Here is a tiny trained network, its code and every weight. The questions are about switching its units off for an input and a class, where a switched-off unit gives its printed mean instead of its output.

import numpy as np


def w(rows, s, z=0):
    codes = np.array(rows[::2]) - 128.0
    scale = np.full(codes.shape[1], s)
    scale[-1] = z or s
    return codes * scale


def norm(h):
    return h / np.sqrt((h * h).mean(-1, keepdims=True) + 1e-5)


def f(y):
    return np.maximum(y, 0)


def log_softmax(a):
    a = a - a.max(-1, keepdims=True)
    return a - np.log(np.exp(a).sum(-1, keepdims=True))


def net(x, mask):
    res = np.array(x, float).reshape(1, 7) / 4 @ E
    u = 0
    for l in range(2):
        y = f(norm(res) @ A[l][:, :-1].T + A[l][:, -1])
        res = res + np.where(mask[u : u + 16], y, B[l][:, -1]) @ B[l][:, :-1]
        u += 16
    return log_softmax(norm(res)[-1] @ U[:, :-1].T + U[:, -1])


A, B = {}, {}
E = w([
[149,124,81,146,123,90,84,96,78,32],'x0',
[169,136,128,155,184,173,156,130,129,173],'x1',
[110,80,250,134,82,141,130,130,98,95],'x2',
[55,99,108,165,133,141,163,38,151,152],'x3',
[138,168,118,110,181,115,84,161,19,187],'x4',
[105,59,143,175,154,108,136,177,133,148],'x5',
[197,49,103,138,143,155,204,74,194,113],'x6',
],0.016)
A[0] = w([
[145,90,78,109,100,92,132,128,198,84,29],'L0N0',
[92,124,191,147,176,187,171,125,132,228,128],'L0N1',
[227,80,134,123,199,174,198,106,90,152,97],'L0N2',
[116,148,135,156,152,90,88,213,115,132,2],'L0N3',
[115,147,75,91,182,106,97,160,89,161,124],'L0N4',
[197,135,60,130,113,146,194,97,253,119,132],'L0N5',
[133,159,196,114,48,171,123,104,125,95,120],'L0N6',
[154,119,166,181,168,125,95,229,103,125,116],'L0N7',
[94,93,77,217,138,128,132,16,113,39,138],'L0N8',
[108,102,229,114,58,122,166,145,155,78,79],'L0N9',
[122,202,136,148,152,179,164,106,123,176,57],'L0N10',
[213,111,118,105,157,154,153,102,118,121,46],'L0N11',
[131,137,165,143,121,105,95,185,139,89,45],'L0N12',
[146,132,77,117,94,147,133,88,209,148,85],'L0N13',
[134,140,122,70,121,124,124,199,124,183,74],'L0N14',
[145,68,116,107,135,125,132,141,135,139,32],'L0N15',
],0.015,0.0088)
B[0] = w([
[50,166,174,186,158,172,155,121,149,114,169],'L0N0',
[63,192,237,183,142,125,161,148,203,140,219],'L0N1',
[162,41,36,145,158,196,171,106,108,148,205],'L0N2',
[185,116,116,174,75,154,222,181,76,108,160],'L0N3',
[143,170,107,147,91,97,86,147,57,129,198],'L0N4',
[126,109,113,163,254,211,176,164,203,48,248],'L0N5',
[161,164,134,78,148,167,30,118,126,138,197],'L0N6',
[209,116,108,101,134,154,83,156,40,113,196],'L0N7',
[141,127,68,213,55,119,145,16,138,106,226],'L0N8',
[109,42,199,51,94,138,66,168,124,132,210],'L0N9',
[132,123,126,79,203,139,109,99,147,181,163],'L0N10',
[115,62,112,150,201,141,85,111,77,102,161],'L0N11',
[124,102,117,91,110,144,82,156,93,122,157],'L0N12',
[106,160,119,126,151,143,150,153,152,50,181],'L0N13',
[131,106,70,218,122,133,116,122,81,134,175],'L0N14',
[119,100,129,153,138,106,117,91,105,129,135],'L0N15',
],0.013,0.014)
A[1] = w([
[152,191,62,86,132,96,108,90,119,201,1],'L1N0',
[101,193,46,153,176,78,170,180,128,174,58],'L1N1',
[155,108,209,68,103,129,136,99,156,78,88],'L1N2',
[218,83,122,123,174,110,153,84,119,179,120],'L1N3',
[101,22,184,150,80,120,182,114,195,141,49],'L1N4',
[150,117,124,126,174,153,218,140,192,237,63],'L1N5',
[138,122,109,89,128,63,164,137,157,132,59],'L1N6',
[94,2,226,179,63,102,148,174,135,98,123],'L1N7',
[120,86,121,149,124,134,191,125,198,149,67],'L1N8',
[99,137,144,129,104,132,123,163,187,138,93],'L1N9',
[144,199,72,124,101,61,145,96,125,67,57],'L1N10',
[107,91,152,135,134,144,150,88,150,204,114],'L1N11',
[105,126,153,158,162,184,133,115,114,246,117],'L1N12',
[170,135,126,95,133,110,149,154,213,75,109],'L1N13',
[143,192,75,114,79,82,78,128,78,148,75],'L1N14',
[121,87,145,106,155,53,131,116,92,129,87],'L1N15',
],0.014,0.0092)
B[1] = w([
[91,70,122,159,61,107,209,81,142,174,147],'L1N0',
[105,100,169,47,124,170,3,108,104,155,178],'L1N1',
[114,137,129,99,136,87,86,150,89,197,187],'L1N2',
[129,102,81,129,115,150,125,151,98,102,182],'L1N3',
[133,142,104,175,141,81,226,140,124,197,199],'L1N4',
[145,186,122,173,116,62,131,124,169,6,205],'L1N5',
[118,133,153,138,135,154,135,140,137,118,128],'L1N6',
[70,50,76,83,141,111,186,34,176,177,254],'L1N7',
[175,139,97,140,146,123,152,142,151,89,197],'L1N8',
[158,125,99,120,149,187,130,129,52,130,161],'L1N9',
[115,188,114,115,132,129,71,115,188,92,166],'L1N10',
[106,144,129,166,162,133,131,126,135,126,178],'L1N11',
[98,155,197,175,158,71,109,152,145,157,222],'L1N12',
[127,159,143,132,186,161,156,152,140,151,183],'L1N13',
[146,139,135,162,85,92,240,111,187,133,218],'L1N14',
[151,139,91,116,96,143,109,137,140,102,134],'L1N15',
],0.014,0.0086)
U = w([
[133,99,175,3,81,107,67,129,109,139,81],'0',
[195,190,128,158,112,102,127,201,40,149,97],'1',
[72,91,163,140,103,93,134,73,123,207,159],'2',
[102,112,108,170,181,144,235,88,212,107,153],'3',
[119,130,182,36,165,165,177,184,188,124,2],'4',
[111,193,179,145,198,147,69,151,147,128,168],'5',
[186,51,50,115,136,179,116,104,82,88,172],'6',
[140,185,81,155,48,95,107,63,114,91,103],'7',
],0.025,0.0077)

Each question gives the input, the list of numbers given to net, and the class t.
The units are the neurons (one row each of A and B). Each row of codes is followed by its name. A weight is (code - 128) times the scale printed after its matrix; where a second scale follows, it is the last column's (A, B and U).
mask holds one flag per neuron, layer by layer. A switched-off neuron (its flag False) gives its mean, the last column of its row in B, instead of its output. The means were averaged over made-up inputs and are rounded, as every weight is.
A unit's drop is (log p(t) with every unit on - log p(t) with that unit switched off) / (log p(t) with every unit on - log p(t) with every unit switched off).
The circuit of an input: a set's keep is (log p(t) with only the set's units on - log p(t) with every unit switched off) / (log p(t) with every unit on - log p(t) with every unit switched off). Starting from the 12 units with the biggest drops (on a tie, the unit counted first), units are removed one at a time, each time the one whose removal leaves the highest keep (on an exact tie, the one counted first), for as long as the keep stays at least 0.8.
circuit, biggest first: the units of the circuit, biggest drop first
k most important neurons: the k neurons with the biggest drops, biggest first
top k neurons in layer l: the k neurons of layer l with the biggest drops, biggest first
drop when u is switched off: that unit's drop, to one decimal
input [-8,7,7,4,-8,6,-8], class 2: circuit, biggest first : L0N5
input [7,0,4,3,4,5,-3], class 7: circuit, biggest first : L0N5, L0N8
input [8,7,2,-8,-7,-8,-2], class 5: 3 most important neurons : L0N2, L1N7, L0N7
input [1,-1,5,5,7,4,-6], class 1: top 2 neurons in layer 0 : L0N7, L0N9
input [-5,5,0,-5,-8,1,-7], class 0: circuit, biggest first : L0N9, L0N5, L0N7
input [7,1,-4,2,-4,5,-2], class 7: top 2 neurons in layer 0 : L0N8, L0N1
input [0,1,2,0,0,4,-5], class 1: 2 most important neurons : L0N7, L0N5
input [-7,7,-3,-6,1,-6,-3], class 1: 2 most important neurons : L0N5, L0N4
input [5,-8,-7,-5,6,-7,-8], class 7: top 3 neurons in layer 1 : L1N14, L1N10, L1N0
input [0,5,3,-3,4,6,7], class 6: 2 most important neurons : L0N7, L0N2
input [0,-8,-7,-6,0,8,2], class 1: 2 most important neurons : L0N4, L0N9
input [-8,-2,8,5,3,3,3], class 2: 2 most important neurons : L0N5, L0N9
input [-2,-5,-7,-8,0,-5,-8], class 1: top 2 neurons in layer 0 : L0N8, L0N3
input [3,6,-1,6,8,-3,-8], class 1: circuit, biggest first : L0N4
input [2,4,5,-6,-2,7,8], class 6: top 3 neurons in layer 0 : L0N7, L0N1, L0N2
input [5,4,3,-6,-2,-1,8], class 6: top 3 neurons in layer 0 : L0N1, L0N2, L0N11
input [-7,2,3,-6,3,8,0], class 1: drop when L0N7 is switched off : 1.6
input [6,-7,-3,0,0,-2,1], class 7: drop when L0N3 is switched off : 0.0
input [0,6,-8,-4,4,-8,4], class 6: drop when L0N1 is switched off : 0.1
input [-5,-2,8,2,7,-8,6], class 5: circuit, biggest first : L0N6
input [6,-6,6,3,0,4,-2], class 2: drop when L0N9 is switched off : 0.2
